Each row of numbers belongs to one of the elements below and depends on some of the facts about them. Some rows are named. Which element is each other row?

How the elements are related:
vabin: refers to; brefu: belongs to class
K_378 vabin: K_642, K_745, K_22, K_937, K_461, K_517
K_649 vabin: K_938, K_472, K_42, K_767
K_323 vabin: K_182, K_179, K_992, K_183, K_511, K_744, K_70
K_266 vabin: K_938, K_280, K_684, K_26, K_933
K_641 vabin: K_870, K_217, K_164, K_644
K_128 vabin: K_513, K_70, K_551
K_807 vabin: K_509, K_936, K_822, K_406, K_811
K_868 vabin: K_44, K_655, K_513, K_462, K_61, K_598
K_504 vabin: K_253, K_555
K_35 vabin: K_870, K_511, K_410, K_474, K_693, K_812
K_468 vabin: K_344, K_920, K_410, K_794, K_517, K_226, K_814, K_924
K_973 vabin: K_947, K_202, K_810
K_448 vabin: K_657, K_764, K_762, K_296, K_601, K_818
K_108 vabin: K_938, K_801, K_406, K_139, K_700, K_704
K_328 vabin: K_655, K_972, K_657, K_576
K_33 vabin: K_745, K_615, K_795, K_70, K_812
K_49 vabin: K_189, K_348, K_982
K_109 vabin: K_740, K_144, K_202, K_745, K_700, K_517, K_814, K_744
K_797 vabin: K_938, K_72, K_632, K_202, K_296, K_825
K_275 vabin: K_402, K_937, K_474
K_839 vabin: K_947, K_450, K_262, K_905, K_706, K_693, K_660
K_211 vabin: K_972, K_373, K_814
K_850 vabin: K_642, K_937, K_556
K_481 vabin: K_44, K_42, K_22, K_542, K_361, K_21, K_136, K_293
K_403 vabin: K_348, K_59, K_609
K_883 vabin: K_253, K_202, K_503
K_442 vabin: K_642, K_992, K_632, K_202, K_406, K_601, K_216
K_640 vabin: K_450, K_924
K_185 vabin: K_926
K_417 vabin: K_509, K_642, K_291, K_406, K_342, K_795
K_705 vabin: K_736, K_632, K_615, K_74, K_598, K_886, K_555
K_848 vabin: K_253, K_461, K_70, K_216
K_127 vabin: K_44, K_870, K_678, K_58, K_706
K_793 vabin: K_509, K_291, K_767
K_558 vabin: K_344, K_810, K_871, K_924
K_436 vabin: K_634, K_814, K_526
K_765 vabin: K_593, K_764, K_217, K_405, K_139, K_71
K_980 vabin: K_183, K_822, K_780, K_794, K_706, K_744
K_998 vabin: K_723, K_628, K_529, K_280, K_704, K_795
K_301 vabin: K_723, K_450
K_346 vabin: K_719, K_204
K_173 vabin: K_405, K_767, K_633, K_795
K_543 vabin: K_719, K_908, K_745, K_780, K_795, K_10, K_293
K_101 vabin: K_876, K_202, K_764, K_291, K_373, K_59, K_10, K_70, K_758
K_898 vabin: K_144, K_642, K_262, K_573, K_831
K_387 vabin: K_678, K_262, K_920, K_840
K_52 vabin: K_183, K_402, K_846, K_684
K_771 vabin: K_736, K_634, K_937, K_74, K_293, K_758
K_458 vabin: K_628, K_632, K_710, K_660, K_10
K_440 vabin: K_72, K_876, K_814
K_906 vabin: K_920, K_226, K_812
K_495 vabin: K_344, K_801, K_42, K_920, K_21, K_293
K_209 vabin: K_42, K_406, K_857, K_871, K_763
K_351 vabin: K_509, K_634, K_684, K_840
K_732 vabin: K_304, K_810, K_58, K_71
K_521 vabin: K_937, K_4, K_587
{K_814, K_649, K_293, K_216, K_933, K_450, K_745, K_868, K_633, K_42, K_973, K_706, K_723, K_472, K_61, K_49, K_109, K_797, K_660, K_405, K_831, K_593, K_44, K_481, K_136, K_403, K_736, K_908, K_551, K_542, K_825, K_883, K_822, K_342, K_871, K_937, K_417, K_556, K_982, K_848, K_700, K_462, K_758, K_920, K_461, K_632, K_795, K_26, K_793, K_558, K_846, K_762, K_226, K_598, K_576, K_301, K_642, K_406, K_144, K_474, K_361, K_898, K_74, K_609, K_189, K_529, K_513, K_684, K_906, K_947, K_517, K_253, K_495, K_628, K_348, K_732} brefu gresa
{K_378, K_128, K_924, K_926, K_886, K_812, K_634, K_275, K_179, K_850, K_164, K_601, K_938, K_262, K_905, K_410, K_204, K_704, K_840, K_139, K_442, K_185, K_217, K_644, K_719, K_573, K_344, K_58, K_555, K_436, K_22, K_657, K_811, K_857, K_678, K_870, K_387, K_52, K_458, K_440, K_280, K_794, K_209, K_402, K_351} brefu dreku
{K_323, K_266, K_291, K_641, K_807, K_504, K_35, K_780, K_468, K_182, K_448, K_108, K_328, K_33, K_71, K_839, K_587, K_992, K_10, K_183, K_211, K_526, K_509, K_763, K_21, K_503, K_876, K_304, K_640, K_511, K_202, K_72, K_705, K_655, K_801, K_296, K_127, K_4, K_765, K_980, K_998, K_764, K_346, K_173, K_810, K_543, K_101, K_771, K_740, K_615, K_972, K_373, K_70, K_936, K_744, K_767, K_59, K_818, K_710, K_521, K_693} brefu kuzustur

Some rows with their names:
[  6 -25  -3   1  -6 -18   4   8   0  11   0  -4   2  10   0 -13   7 -10
   4  -1  -6  -3  -3   6  -4   6]: K_402
[  9 -16   9   2  -6  -8  -7  10   1   7   3  -5  -2   0  -3  -6   2  -7
   8  -3 -13  -5  -2   4 -15  12]: K_351
[  3   7  16   0  -9  18  -6  10  -1  -3  13  12 -17  -1   1   5  10   3
  13  -4   4  -5  -5 -11   0  -9]: K_266
[ -5  -3  -9   0   7  -6 -20  -9   1  -8  -5  -4  15  -4  -4  -1  -7   4
  -9   5  -3   8  -3   2   7  -5]: K_136
[  0   7   2  -3  -6  17  17   0  -1   7   3  11  -8   7   5   7   6   1
   2  -6  13  -3 -12  -1   6  -7]: K_693
[  1  13  21  -8  -1  13  32  -2  -2   3  -1  10 -10   7   8   6   4   0
  -4   0   3  -3   5   4   1 -19]: K_503
[  8 -13  10   1  -5  -9  -2   8   1   8   1  -5  -3  -2  -3  -4   0  -6
   7  -2 -12  -6  -1   5 -16  16]: K_436
[  2  13  13  -2  -6  23   3   4  -1   2   6  13 -13  -5   0  12   4   1
   7  -6   4  -5  -7  -5  -3  -4]: K_980
[ -1   9  -5   3  10   0 -20  -4   1 -13   2  -4   9 -12  -7  12 -10   2
   1   4  -6   2   0  -2  -1   6]: K_558
[-10  24 -32  14   2 -10 -11   5  -8 -17 -25  -5 -13 -10   9  -3   2   7
   9   7 -18  16   7  15   5   6]: K_189
[ -1   8  -3   1  10  -4 -19  -1   0 -14   3  -4   6 -11  -7   8  -7   2
   1   6  -8   2   6  -6  -1   2]: K_417
[  1  13  12  -1  -7  24   7   2  -2   2   7  14 -14  -6   0  13   3   0
   7  -6   6  -4  -8  -5  -3  -3]: K_35
[  5 -21   0   3  -6  -7   8  -2   2  16  -5  -8   4   8   2 -10  -2  -7
   0  -6  -2  -1  -8  10  -6   9]: K_58
[  6 -18  11  -3  -4 -15  15   2   0  11  -5  -5   6   9   2 -14   3  -9
  -6   0  -9  -3   4  13 -11   1]: K_555
[  6 -20  -1   1  -5 -11   7   4   2  13  -5  -7   6   9   2 -11   2  -7
   2  -3  -6  -4  -7  10  -6   7]: K_794
[  1  12  13  -4  -6  27   1   5  -1   3   2  10 -15  -4   0  12   6   2
   5  -6   3  -6  -4  -8  -5  -6]: K_543
[ -3   3 -15   3  10 -11  -9  -2   1 -12   3  -6  13   2  -1   1  -1   2
  -1   7   1   1   5  -4   7  -2]: K_628
[ -3  -1   8 -12  -9   3   2  11  -1  13   1  18 -36 -25  -6  16   2  -3
   5  -5  -4   9  -3 -14   6   3]: K_521
[  2  13  16  -3  -7  22   4   3  -2   1   5  13 -14  -5   0  11   5   2
   5  -5   3  -4  -5  -5  -5  -4]: K_33

Name these rows:
No name comes twice in this set of rows, the named rows included.
[ -5  -1 -13   1   7  -9 -13 -10   0  -9  -1  -3  16  -2  -5  -3  -5   3
 -11   5   2   5   2   1   5   1] | K_44
[  7 -25  11   0  -6  -8  -8   1   5  14  -9 -10   3   8   2 -13  -1  -1
   2  -5 -13   1 -10  12  -5   1] | K_857
[  5 -24   1   6  -6  -8  11  -2   0  16  -2  -7   2   9   1 -13  -1 -10
   2  -6  -1   2  -5   8  -8   7] | K_870
[ -4  -4  -4   3  10  -8 -13  -5   1 -11   1  -9   7   1  -1  -2  -6   3
  -2   6  -1   8   7  -6   8  -9] | K_633
[ -4  -2  -9   1   9  -7 -16  -6   2 -10  -2  -7  13  -1  -3   0  -6   4
  -6   6  -3   6   1   0   8  -5] | K_42
[  9 -18  14   1  -6  -4 -14   5   4   9  -3  -7  -2  -4  -3  -4  -3  -4
   6  -4 -17  -3  -8   7 -14   9] | K_209
[  7 -25   1   3  -6 -15  -2  10   2  10   3  -8   3  15   3 -17   7  -5
   8  -1  -6  -5  -3   4  -5   3] | K_280
[ -3   8  -4  -2  13 -10   4  -6  -1 -11  -2  -4  14  -1  -2   1  -6  -1
 -10  10  -4   3  12   2   3  -8] | K_253
[  0  15  16  -3 -12  14   4   0  -1   5   8  13 -19 -10   0   2   3   9
  -2  -8  16  -7   4  -7  -7  13] | K_328
[ -1   5   1   3   9  -3 -25  -1   1 -15   5  -6   6 -11  -6   5  -7   3
   2   6  -8   3   3  -6  -1   1] | K_649
[ -2  11 -19  -1  13 -12   4  -3   1  -7  -1  -4  16   2  -2   9  -7  -1
  -4   6   1  -2   1   2   8   5] | K_831
[ -5   0 -12   0   9  -7 -11  -7   1 -10  -3  -6  13  -1  -3   0  -4   2
  -7   6  -2   4   3  -1   7  -3] | K_293

Now the same elements, written a new way:
Named rows:
[ 39  14  33  -9 -24   7  -5  -1  16 -27  21  -3 -14]: K_42
[ 37   8  32  -9 -25   9  -2  -3  12 -17  17  -1 -15]: K_74
[  6  10  14  19 -20   8 -27 -28  39  -9 -15  10 -18]: K_33
[ 37   9  33 -10 -24   8  -3  -2  12 -20  18  -1 -14]: K_361
[ 36   9  30  -9 -28  11  -1  -1  11 -15  16   1 -14]: K_474
[ 37   7  32 -10 -23   8  -3  -3  11 -21  17  -2 -13]: K_593
[17 16 38  8  1 10 -5 -3 17 -2  2 22 -8]: K_555
[ 36   8  32  -9 -24   8  -3  -3  12 -21  18  -2 -13]: K_542
[  3  17  19  19 -23   7 -26 -25  37 -13  -8  10 -17]: K_641
[ 32  19  35  -8 -31   7  -1   0  10 -23  23   0 -14]: K_920
[ 37   7  33  -9 -23   8  -3  -3  13 -22  18  -2 -14]: K_933
[19 20 40  8  0 11 -5 -1 19 -4  4 22 -9]: K_179
[ 30  15  31  -7 -27   8  -2  -3   5 -27  17   0  -7]: K_450
[ 35   4  33 -10 -21   6  -3  -5  11 -20  18  -2 -14]: K_825
[  6  15  20  18 -21   7 -27 -25  40 -11  -7   8 -21]: K_346
[  9  -2  40   9 -12  14 -23 -11  33 -12  16   7 -18]: K_876
[ 35  10  31  -8 -24   8  -4  -4  10 -24  16  -1  -9]: K_723
[ 22   2  16  -3 -21 -13  -6 -31   8 -11 -10  -4 -21]: K_883
[ 10   1  37  11 -14  18 -23 -10  32 -15  13   9 -13]: K_304

Name these rows:
No name comes twice in this set of rows, the named rows included.
[ 14  36  25  15  -8  -2  -9 -16  26  -1 -14  22 -17] | K_185
[ 22  31  20  -1 -35  -8  -4 -18  12 -22   3  -2 -20] | K_558
[ 11   5  37  11 -16  19 -23  -7  35 -17  15   8 -14] | K_21
[  2   9  17  19 -19   6 -26 -30  35  -8 -12  10 -19] | K_323
[ 25  33  19  -1 -39  -5  -3 -15  14 -18   2   0 -21] | K_906
[  5 -16  38   9  -4   9 -23 -20  27 -10   8   6 -17] | K_202
[ 18  16  21  16 -15   5 -33 -23  55 -19  -5   3 -25] | K_807
[  8  32  37  12  -7 -13  -5 -18  23   7  -5  17 -30] | K_440
[ 19  39  20  15 -20   7  -4  -9  31  18 -17  27 -23] | K_275
[ 50  20  12  -4 -24  -2 -15 -17  40 -20  -5  -7 -26] | K_417
[ 46  22  16  -4 -24  -5 -15 -17  36 -27  -1  -8 -25] | K_793
[ 43   8  27  -8 -21  10  -6  -4  18 -25  13  -3 -11] | K_795

